Each row has a hidden value. The values are split into ranges, and the group after each row names the range that its value falls in. Each part has its own value, ranges and names.
[  -6  138   97   80   27  227   99  269  -53 -185  146  -32   45  107
  -76  -21 -100 -132   92  -23    7 -120  -37   99  154  -88   37   63
  -52 -277  127   76  115 -153 -167  -10  160   91 -113  251  -35  -44
  117  192] -> <62>
[ -18   93  -49   97   82  478  557  241   43  -14  120  119  152 -109
  -32  263  266   75  122 -179  107   69  -40  -65 -167 -151  134  166
   72  196  174  -65 -157  135  -92   -3  144   13  -39    5   93  120
  229  118] -> <57>
[ -11   46  -43   29  143  167  349   26  -34  112  218   42  106 -147
  127  300  415   96   -1   26   24   56   97   19  -16 -184  101   55
   38  180   57  -48  -67  219  111  -45  -72   83   74   19  143    2
  -16   40] -> <60>
[  34  324   83  -20    6  321   47  223   58 -203  224 -124  144   54
  -40  215 -325 -190  -10 -217 -143  -86 -136  -23   97 -154  -61   14
 -136  173   36  249   23    5 -172  -24  113  130 -107   53 -176 -152
   14  196] -> <55>
[ -75  145  174  165   55  -83   20 -283  338  -29  282 -362 -226  138
  242  -19  -61  131   85  191  -21 -235 -121 -120    5  320 -256   64
  -75   30 -198  393  548   79   20 -208 -175  -26  -70  186   22  111
  366 -195] -> <62>
[ 123 -183  114   45   18 -151 -487   47  -10  -89  170   33 -197   45
  -22  -63  -62  -43  -38  214   12 -144 -100   77   87   64 -261  -32
   86 -241 -196 -160  138   49 -101  -85   34  -25  117   -7   16 -193
 -386  -14] -> <40>
[   4  385  177 -231   25  185  -90  276  227 -270  229  -88   44   25
  -49  249 -335 -233  -89 -340 -226 -175 -170  140  -12  -98 -100  -21
 -281  323  -81  233 -157   24 -173 -128   37   57 -194 -115 -272 -205
 -144   81] -> <40>
[ 156 -165  -39   65  -48  -82 -274   52   97  -48   51 -113 -102  -30
  -84  -46 -109  -15   18  -58  -42  -58  -34    7   39  117   11   73
   20  -25   89   17   70  -32  -95   15   63   50   51  -47  -86  -86
 -100   -9] -> <42>
[ 151   57   93  -32    1 -267 -166  -66   40  180 -120  163  -77 -153
 -340  -99  -14   31   24 -377  132  179   44   38   89 -224  -19  -44
  177 -106  -30 -236  250 -157  296  -38    6   12  138   12   87  282
 -174   56] -> <49>
[   6  110   76   17   21   53   65  -71 -275  109   89 -162  231  -35
   35   37  -53 -146  -32   81   47   27  245  -37  302 -340  234 -147
  -69 -322  127  131  230 -194  105 -174 -108  301  176  394  228  -28
   14  115] -> <49>
[ 270 -260  -19  142  -14    0 -408   14    3  -48  175   37 -193  -33
  -48  -49  -22   23   10   82   91  -79   55   -8   75   24 -113   90
   72 -317   -3 -167  203  -78  -66  -34   47    1  192   59   81 -142
 -255   67] -> <42>
[  72  173   98    1  -58  136   28  214   38  -40  121 -139  108   45
 -180  129 -246 -217   91 -188  -46  -74 -107  -12   -2  -20   28  -37
  -84  142    0  263   63   69 -140   -3   75  158 -122   29 -114  -39
  159   47] -> <51>
[ 285 -241  -30  105  -96  211 -199   26   97   56  -70  -38 -201 -138
 -197  -24  -21   57  141  -88   86   34  -33  -42 -123  -28  -59   29
  168 -137   57  -65   51  -12 -128  -27   42   79  145   73   51   31
   76  -47] -> <49>
[ -99  125  109 -193   25   49 -153  108   61 -232  194 -156   40   32
  -48  145 -212 -186    0 -106 -101 -143  -47   94  161   64 -101  -44
 -129  -97   85  284  185   -6 -235   33   97  107  -98  120 -147 -206
   -1  142] -> <62>
[-303   29    1 -286  337  -40  394  -51   95   23  343  185   58 -325
  133  653  811  199  -85   10  -27    7   71  106 -230  175  -96  112
   30  517  -69   68 -146  631   42  -31 -232 -103   94 -256  167  -77
 -112   93] -> <51>
[-166  -52   92   61   48 -314   39  -40  -14  -35 -113   90  -11  -60
 -143 -335  -19  128    9 -142  210   30   51   31  190  124   76   33
  -20 -202  173 -110  374 -295    3    4  201 -185   95   46  119   80
 -150   81] -> <40>
[  66  154   66   -8  -77  125   93  199   10   41  118 -124  176   52
 -135  111 -240 -232  102 -200   23   10  -74  -25  107 -178   85 -100
  -28   70   52  145   94   24  -55   64  181  212 -158   58  -96   -5
  111   -9] -> <60>
[ 248 -200  -81  -17  -35  -75 -398 -100  -24   15  -28   69  -85  -66
  -92 -104   34   91  -37 -191   15    8   84   33 -131  -22   13   62
   43 -156  116 -284   85  -76   27  -88  -48  -74  293  -31   20   73
 -184    6] -> <62>
[ 175 -149  -46   65    0 -266 -308  -74  -42   79  -70   64 -111  -60
 -188 -163   48   78   12 -144   31   79   48   54  102  -43  -14   40
  173 -202  109 -235  231 -104  155   63   36   -7  185   26    1  131
 -180   79] -> <47>
[ 160  -30  -47  161  -14  134   73  -35   87   37   38  188  -41  -34
  -60 -175   -5  205   83 -325  256  100    5  -69  -13 -146  -51   92
   52  -95  157 -347  335 -176   55   83  292 -213  109   -8   53  149
  -85   25] -> <45>
[  59  -94  -41  310  -30   31  104 -109   43    1   49  -55  -57   39
  107 -316  -54  219   77  -27  212  -23   33 -117   60   97   44  105
  -76 -109  176  -73  427 -225  -36   -2  186 -176  119   86   99   45
   47  -41] -> <60>
[ 225   69   49   65   13   14 -183   21  111   38   14  145 -181 -109
 -158  -21  -17  111   -2 -251    9   82 -125   58  -31 -187 -225    8
  122  142 -126 -226   79   22  114  -18   43  -86  114 -115  -53   57
 -279   40] -> <57>
[-157  145   60   -8   71 -267  -23 -276  111  -76  -38 -118  -42   70
  168 -281    3  215  -80 -134  -50  -76    8   48    5  126    8   50
 -139  -15  121  -25  339 -199  121 -190  -90 -199  122   73  -19  217
   40  -68] -> <62>
[-141   79  174  -88  206 -169  168  -56 -181  145  144   17   19 -137
   86  201  512    9  -67  272  -11  -74  186  179  -11  -83   91  -96
  -52  -11 -165   71  -31  202  187 -304 -401  118  169  156  308   15
  -60   -4] -> <42>
[ -41  174  127  121   63  143  105  -84  198 -113  102   53 -106   27
   -1  -79  -75  173   63 -169  136  -38 -128 -108  -35   27 -230  116
   39  -63  -34  -44  389 -111  -17 -122   99 -191   48   99   69  190
  107   67] -> <51>
[ 180  270   79  108   32  294  226  212   48   32  112  -33   30   -4
 -151  158   21  -89  103 -196  -62  -24  -12   44  -31 -262  105   86
    3   32   16   84  -48  -25   90 -125  -75  188  -74  181   -3  172
  254  118] -> <51>
[-194  123  130  -65  206   86  325  111 -124   -6  174  147   71 -130
   32  280  446   34  -17  120   38  -38   21  111 -100  -43  -25   -4
   -2  148 -106   22  -89  278   -5 -156 -154  -13   86   21  213  -18
  -44  120] -> <57>
[ -90  179   67  -19   68   32   31 -319  278  -75   27 -151  -95   54
  169  -84  -19  222    1 -165  -34  -41  -55  -88  -48   -1 -122  102
   48 -129   84  -24  355 -157  120 -236  -87  -90   81  208   13  357
  267  -70] -> <62>
[-114  200  107  -76  215    0  369   15   -4  157  283   45  126 -227
   39  407  358   18  -55   13   20   78  115   57  217 -266   28  -48
   23  215  -85   97   36  220  203  -45  -87  160    3   44  172 -100
 -185  103] -> <40>
[ -28  149   53  162   63  373  405  261 -160  -71   82  103  179   -5
  -59   48  106  -10   75  -48   98  -22   -5   -7  -63 -146  155   94
  -47   -8  120  -21  -55  -33 -130 -112   84    1   43  136  141   42
  137  191] -> <51>
[ 119  -75   52   70  -54   -5 -299   67 -132  -94  117 -148  -57   63
   29 -135 -182 -101   -7  122  -29 -158   17  102  119   38  -45 -106
 -185 -133   21  124  184  -58 -193  -14   40   47   93   99  -47 -302
 -175   15] -> <57>
[-185  377  247 -151  139 -178 -134 -385  427 -135   24 -333 -261  135
  166   52   -3  118  -38  -37 -301 -224 -172  -27 -215  201 -265   94
   42   -7 -197  274  258   13  221 -508 -512   14   12  241  -43  540
  511 -135] -> <47>
[  39 -253 -138  105  -42 -100 -108 -189 -206   68 -244   94   71  -75
  -17 -382   47  232  -22 -126  176  169  109  -52   52 -111  144   -9
  115 -268  340 -413  232 -267   29   13  179 -148  369   68  134  138
 -195   23] -> <57>
[ 172   81  132  -99  -31   97 -336  111   46 -120  127  -49  -96  -19
 -127   75 -226 -167  -17 -142  -57 -119  -18   91   11  -96 -118  -62
 -111 -100  -79   87   66  -62 -111 -133  -46   94   52   73  -50 -138
 -136   71] -> <49>
[ 123  265   53  -50   17  138 -103  141  172 -173  265 -246  -70   29
   60  156 -217 -124  -33 -172 -258 -177  -48  168  136  -55  -75   -7
 -292  237   36  353   58   12  -96   37   -3  124 -158   26 -293 -288
  -47   77] -> <45>
[ 272 -232   13  133  -90 -290 -326  -97    6  308  -28 -158 -151  -90
 -270   24   20  -39  131   67   11   62  -62  -64  -13   94  -87  -98
  268   64 -166   97  211  262  114   49 -120  209  120  -27   24   84
   41 -152] -> <55>
[  29 -113  -47  167  -15 -185  -59 -115  -86  -28  -57   22   -1   17
   11 -387  -14  187  -12 -140  151  -48  124   -1  -22  180  148   86
 -192  -95  244 -120  353 -256  -26  -36   86 -252  233    0   78   41
  -75   20] -> <55>
[-255  -88  103 -183  273 -265   70 -183 -171   80  208   13   27 -192
  146  368  677   55 -113  375  -21  -96  237   79  -97  156   57    9
   38  -52 -121  107  -12  343  135 -329 -510   94  292  110  394   31
  -27   60] -> <49>
[ 124 -212   36   45  -49 -183 -343  -42 -102   29   19   16  -75   34
 -115 -166  -33  -20   46   18  123  -70   30   11  -43  124  -55  -48
   21 -236    3 -115  278  -12  -63  -26   29  -51  186   32   75    4
  -96  -36] -> <47>
[ 161 -250   13  -42 -109   36 -414  -53  -93  -72   33  -81  -35   29
   29 -148 -142  -56  -16   12   83 -166   98   -4 -195  128   44  -70
 -195 -221   70  -49  118  -82 -242 -197  -49  -51  267   40   89 -136
  -81 -119] -> <49>
[  62   47  -44  112   -2  247    3 -363  229  -64  203 -212  -46  110
  409  -84  -94  254  -18  -56   46 -116   13 -208 -122    8 -106   84
 -143  -42  116  -35  409 -110   -6 -209  -10 -154  169  141   38  115
  184 -182] -> <45>
[  31 -146  125  -22   10 -303 -441  -67  -72  -45   44  -84 -161  -53
 -104  -76  -46  -57  -42  145   -8 -125   26   66   53  215 -122  -69
  -31 -149 -121  130  225   17  -79 -136 -163   22  204   39   87 -142
 -203   31] -> <49>
[ 118  279  102   29  -11  157  162  155  -45    3   80 -128  153    2
  -29   46  -96 -145  -34 -209  -80 -134  126   52 -141 -130  332   15
 -361  197   44  215 -129 -124   24 -330 -232  117   46   75   54   38
  152   14] -> <42>
[  86  125   36   23   22  324  -32 -379  361  -38  271 -191 -108   84
  342  114  -76  216   17  -88   25 -102  -74 -236 -183  -55 -275   76
    4  -41  -55  -21  393   25   38 -269  -83  -82  114  163   43  214
  262 -203] -> <51>
[ 107 -153  -37   36    4 -163 -262 -154  -43   61 -114  -66 -169 -121
  -24 -184   99  179  -25   10  -71   45    4  136   74  -22  -87  -70
   72  -28   77  -94  140   -9   23   25  -32  -25  222   30  -41  -75
 -224  -33] -> <51>
[  16  159  114  -91   33  112 -275  233   31 -320  251  -14   14  131
  -15  123 -248 -215  -65  -79 -127 -205 -121   68   22   13 -131   64
 -118  -88  -39   54   -1  -29 -194 -124   41   25  -39   15 -131 -136
 -144  187] -> <60>
[  16  -67  -17  -24   66 -241 -286 -209  -22  -51    5   92  -38  -59
   28 -160   23  150 -127 -139   55   41  105   -7  108  -49  -25   69
   46 -238  124 -288  278 -223  145 -119  -13 -132  293   33   99  106
 -310  104] -> <49>
[ -25  103  -13  125   38  -69   21 -239   63  -31   39  -76   22   13
  124 -187  -99  200  -51 -168   53   21   35 -119  109  -16   -8   75
  -64  -18  159  -44  414 -215  106  -78   52 -136  174   82   39  127
  -30   49] -> <45>
[  60 -139   66   -6 -103  128 -209   56   18  -58   13 -212  -42  -12
 -134   57 -204 -135  110   44    6 -102 -110  -87 -113  185  -83  -78
   16  -22  -10  270  103  124 -313  -58   10  131   61   64   -5 -102
  177  -50] -> <57>
[ 361 -212  -19  204 -122   49 -188  170  140  132   28   56 -175  -36
 -243  -54  -54    1  160 -134  126   24 -144  -29 -149    4  -63   52
  172   68  -86 -195   14   98  -36   55  155   11    1 -154  -41   59
  -52 -145] -> <42>
[ 333 -198 -108   69  -64  207 -285   85  196  -81  289  -81 -168    8
   18  131  -59    0   80 -116   -6 -149  -22   -2 -134  132 -119  119
  -89   53   71   14  112  131 -197  116  122  -17    6 -105 -153 -213
  -30  -50] -> <47>
[ 102  113  125  -14   27   -4 -224  291  108 -194  268   38 -130   54
 -123   58 -181 -170   22 -110  -36 -133 -114  189  214  -42 -192   17
  -72  -81  -73   35  133  -37 -107  108  201   32 -180  -11 -183 -233
 -264  147] -> <49>
[ 198    4  -72  191   -1  -35   -2 -115  164   31   21   37  -91  -38
  -43 -173   19  233   22 -334   83    5   53  -73 -145   77   77  216
  -71   99  149 -144  251 -163  127  -78    0 -201  164  -71   19  222
   48    6] -> <51>
[ 163 -260  -24  -18  -73 -152 -334  -15   16  115  -37   46  -57  -19
 -225   13   18  -26   95  -90   79   52 -115  -63 -161   81 -111  -27
  280  -62  -36 -215  104  200  -19   46   70   23  127 -111   -5  161
  -30 -104] -> <47>
[  34   36   39  265   41 -284   19  -39  -41  137 -139   92  -81  -81
 -245 -260   17  172   57  -93   83  209 -117   -6  298 -123  -87   39
  328  -58    5 -190  328 -127  236  105  150  -27   95   50   32  213
 -185  143] -> <62>
[ -65   86   80  -21    3  -52  117 -127  171   22 -136   77  -12  -22
 -155 -169   -1  160   91 -379  167   60  -54  -72 -181   48    6   76
   77  -55  105 -156  286 -146   72 -133   63 -179   78   36   78  435
  237  -52] -> <62>
[ 169  -45 -103   42  -18  -25 -113 -302    5   75 -104   34   18  -53
   68 -253   38  260  -67 -331   83   62  186  -61 -150 -121  161   83
  -84 -112  258 -319  237 -279  175 -197  -74 -179  364   57  108  269
  -30  -51] -> <51>
[ 116 -244   12  142  -69 -118 -364   -1  -92    6   16 -184 -120   14
   -8 -127 -101  -36   20  279  -45  -69  -96    8  105  102  -99  -85
  102 -112  -54   49  107   72 -148  -21    7  113  136   47  -13 -190
 -169  -74] -> <49>
